Below is a small trained network, with its code and all its weights. Each question gives an input and a target symbol and asks what happens when units are switched off, that is, made to give their printed mean instead of their output.

import numpy as np


def w(rows, s, z=0):
    codes = np.array(rows[::2]) - 128.0
    scale = np.full(codes.shape[1], s)
    scale[-1] = z or s
    return codes * scale


def norm(h):
    return h / np.sqrt((h * h).mean(-1, keepdims=True) + 1e-5)


def f(y):
    return np.maximum(y, 0)


def softmax(a):
    e = np.exp(a - a.max(-1, keepdims=True))
    return e / e.sum(-1, keepdims=True)


def log_softmax(a):
    a = a - a.max(-1, keepdims=True)
    return a - np.log(np.exp(a).sum(-1, keepdims=True))


def net(x, mask):
    ids = ['ΔΩεηθμξτφ'.index(c) for c in x.split()]
    T = len(ids)
    res = E[ids] + P[:T]
    u = 0
    for l in range(2):
        r = norm(res)
        for j in range(2):
            rows = slice(2 * j, 2 * j + 2)
            q, k, v = (r @ M[l][rows].T for M in (Q, K, V))
            z = softmax(np.where(np.tri(T) > 0, q @ k.T / 2**0.5, -1e9)) @ v
            o = O[l][rows]
            res = res + np.where(mask[u + j], z, o[:, -1]) @ o[:, :-1]
        u += 2
        y = f(norm(res) @ A[l][:, :-1].T + A[l][:, -1])
        res = res + np.where(mask[u : u + 4], y, B[l][:, -1]) @ B[l][:, :-1]
        u += 4
    return log_softmax(norm(res)[-1] @ U[:, :-1].T + U[:, -1])


Q, K, V, O, A, B = {}, {}, {}, {}, {}, {}
E = w([
[167,42,113,152,111],'Δ',
[4,6,99,130,233],'Ω',
[224,83,106,148,128],'ε',
[234,65,141,140,124],'η',
[119,171,188,152,144],'θ',
[80,104,125,84,94],'μ',
[131,95,181,243,124],'ξ',
[96,183,91,89,102],'τ',
[128,72,136,107,98],'φ',
],0.019)
P = w([
[115,100,118,78,87],'0',
[163,166,99,255,130],'1',
[180,165,106,247,134],'2',
[178,145,119,243,143],'3',
[184,145,134,237,156],'4',
[197,138,132,233,163],'5',
],0.0061)
Q[0] = w([
[129,158,205,190,119],'L0H1',
[180,2,136,154,190],'L0H1',
[207,206,130,133,182],'L0H2',
[172,216,83,59,191],'L0H2',
],0.0091)
K[0] = w([
[162,188,198,175,178],'L0H1',
[82,96,132,84,208],'L0H1',
[201,143,148,66,108],'L0H2',
[153,249,103,144,96],'L0H2',
],0.013)
V[0] = w([
[125,149,246,87,114],'L0H1',
[105,114,106,172,141],'L0H1',
[129,134,119,94,198],'L0H2',
[119,143,133,174,184],'L0H2',
],0.011)
O[0] = w([
[180,139,45,254,131,5],'L0H1',
[122,93,103,68,240,251],'L0H1',
[120,109,126,165,58,43],'L0H2',
[83,118,68,150,137,106],'L0H2',
],0.0089,0.0026)
A[0] = w([
[115,179,112,100,157,126],'L0N1',
[73,96,107,92,139,254],'L0N2',
[98,128,74,152,248,130],'L0N3',
[243,118,96,83,145,162],'L0N4',
],0.012,0.0046)
B[0] = w([
[81,87,246,149,143,153],'L0N1',
[153,129,75,243,161,254],'L0N2',
[6,152,152,74,190,229],'L0N3',
[66,165,140,140,149,253],'L0N4',
],0.011,0.007)
Q[1] = w([
[133,140,69,87,73],'L1H1',
[161,175,169,113,95],'L1H1',
[211,129,142,23,4],'L1H2',
[75,77,117,162,213],'L1H2',
],0.011)
K[1] = w([
[120,201,143,247,153],'L1H1',
[103,201,130,98,189],'L1H1',
[130,163,179,219,139],'L1H2',
[92,107,80,64,95],'L1H2',
],0.013)
V[1] = w([
[133,132,211,89,252],'L1H1',
[176,58,187,144,58],'L1H1',
[124,12,133,14,102],'L1H2',
[61,178,179,85,113],'L1H2',
],0.011)
O[1] = w([
[98,56,153,105,81,253],'L1H1',
[122,174,214,88,126,140],'L1H1',
[231,151,250,141,190,117],'L1H2',
[185,135,85,14,167,205],'L1H2',
],0.011,0.0054)
A[1] = w([
[182,177,148,91,113,2],'L1N1',
[95,43,86,99,255,88],'L1N2',
[39,137,155,122,111,187],'L1N3',
[197,73,205,77,193,73],'L1N4',
],0.0091,0.0033)
B[1] = w([
[176,158,237,180,162,135],'L1N1',
[128,197,177,101,183,254],'L1N2',
[143,171,114,120,13,188],'L1N3',
[144,62,4,174,126,194],'L1N4',
],0.013,0.0095)
U = w([
[97,108,152,180,168,50],'Δ',
[11,108,97,111,145,67],'Ω',
[153,216,89,43,143,139],'ε',
[170,42,84,85,141,150],'η',
[128,230,140,197,106,108],'θ',
[107,142,3,184,85,152],'μ',
[115,60,237,216,114,27],'ξ',
[96,124,172,108,45,254],'τ',
[216,136,189,144,157,215],'φ',
],0.013,0.0045)

Each question gives the input, a string of symbols that net reads in full, and the target symbol t.
The units are the heads (2 rows each of Q, K, V and O) and the neurons (one row each of A and B). Each row of codes is followed by its name. A weight is (code - 128) times the scale printed after its matrix; where a second scale follows, it is the last column's (O, A, B and U).
mask holds one flag per unit, layer by layer, with each layer's heads first. A switched-off unit (its flag False) gives its mean, the last column of its rows in O or B, instead of its output. The means were averaged over made-up inputs and are rounded, as every weight is.
A unit's drop is (log p(t) with every unit on - log p(t) with that unit switched off) / (log p(t) with every unit on - log p(t) with every unit switched off).
The circuit of an input: a set's keep is (log p(t) with only the set's units on - log p(t) with every unit switched off) / (log p(t) with every unit on - log p(t) with every unit switched off). Starting from all 12 units, units are removed one at a time, each time the one whose removal leaves the highest keep (on an exact tie, the one counted first), for as long as the keep stays at least 0.8.
units of the circuit, in order: the units of the circuit, biggest drop first
most important unit: the unit with the biggest drop
k most important neurons: the k neurons with the biggest drops, biggest first
k most important neurons of layer l: the k neurons of layer l with the biggest drops, biggest first
which heads matter: for each layer, one digit per head in row order, 1 if its drop is at least 0.15 and else 0, layers parted by /
input Δ ε θ θ ε, target ξ: units of the circuit, in order	[L1H2 L0N3]
input η Δ φ θ Ω ε, target ε: 3 most important neurons	[L0N4 L1N2 L0N2]
input μ Δ μ θ ε, target θ: 2 most important neurons	[L0N4 L0N3]
input Ω τ ε θ ε μ, target μ: which heads matter	01 / 10
input Δ τ φ τ, target ξ: most important unit	L0N1
input φ τ μ, target φ: 3 most important neurons of layer 0	[L0N1 L0N2 L0N3]
input ε φ φ μ ε, target η: which heads matter	11 / 11
input ξ ξ Ω Δ θ μ, target μ: which heads matter	01 / 00
input θ Δ μ η φ φ, target μ: which heads matter	10 / 01
input θ η τ, target μ: 2 most important neurons	[L0N3 L1N2]
input ξ θ φ τ, target Ω: 3 most important neurons	[L0N1 L0N3 L1N4]
input τ τ τ η, target ε: which heads matter	11 / 01
input τ θ τ φ μ, target ε: units of the circuit, in order	[L0H2 L1H2]
input ε η Ω τ, target τ: 2 most important neurons	[L0N2 L0N1]
input θ μ ε Δ τ, target μ: units of the circuit, in order	[L1H1]
input ε ε η Ω τ, target τ: 4 most important neurons	[L0N2 L0N4 L0N1 L0N3]
input τ φ θ, target ε: which heads matter	11 / 01
input φ μ τ θ, target φ: 3 most important neurons of layer 0	[L0N2 L0N1 L0N3]
input ξ τ θ, target Ω: 3 most important neurons	[L0N3 L0N1 L0N2]
input Δ μ ε τ φ, target ξ: 3 most important neurons	[L0N3 L0N1 L0N2]
input η Δ η ε μ, target τ: most important unit	L0N2
input φ ε η Δ, target φ: 3 most important neurons	[L0N2 L0N3 L0N4]
input μ μ φ φ, target θ: units of the circuit, in order	[L0H1 L0N3 L1H1]
input θ Δ ξ Δ, target μ: which heads matter	10 / 01
input τ Ω ε φ, target φ: units of the circuit, in order	[L0N3 L1N2]
input φ ξ μ Δ ξ, target φ: which heads matter	11 / 11
input ε τ θ μ, target η: which heads matter	11 / 01
input ε ξ θ φ φ φ, target η: 3 most important neurons	[L0N4 L0N2 L1N4]
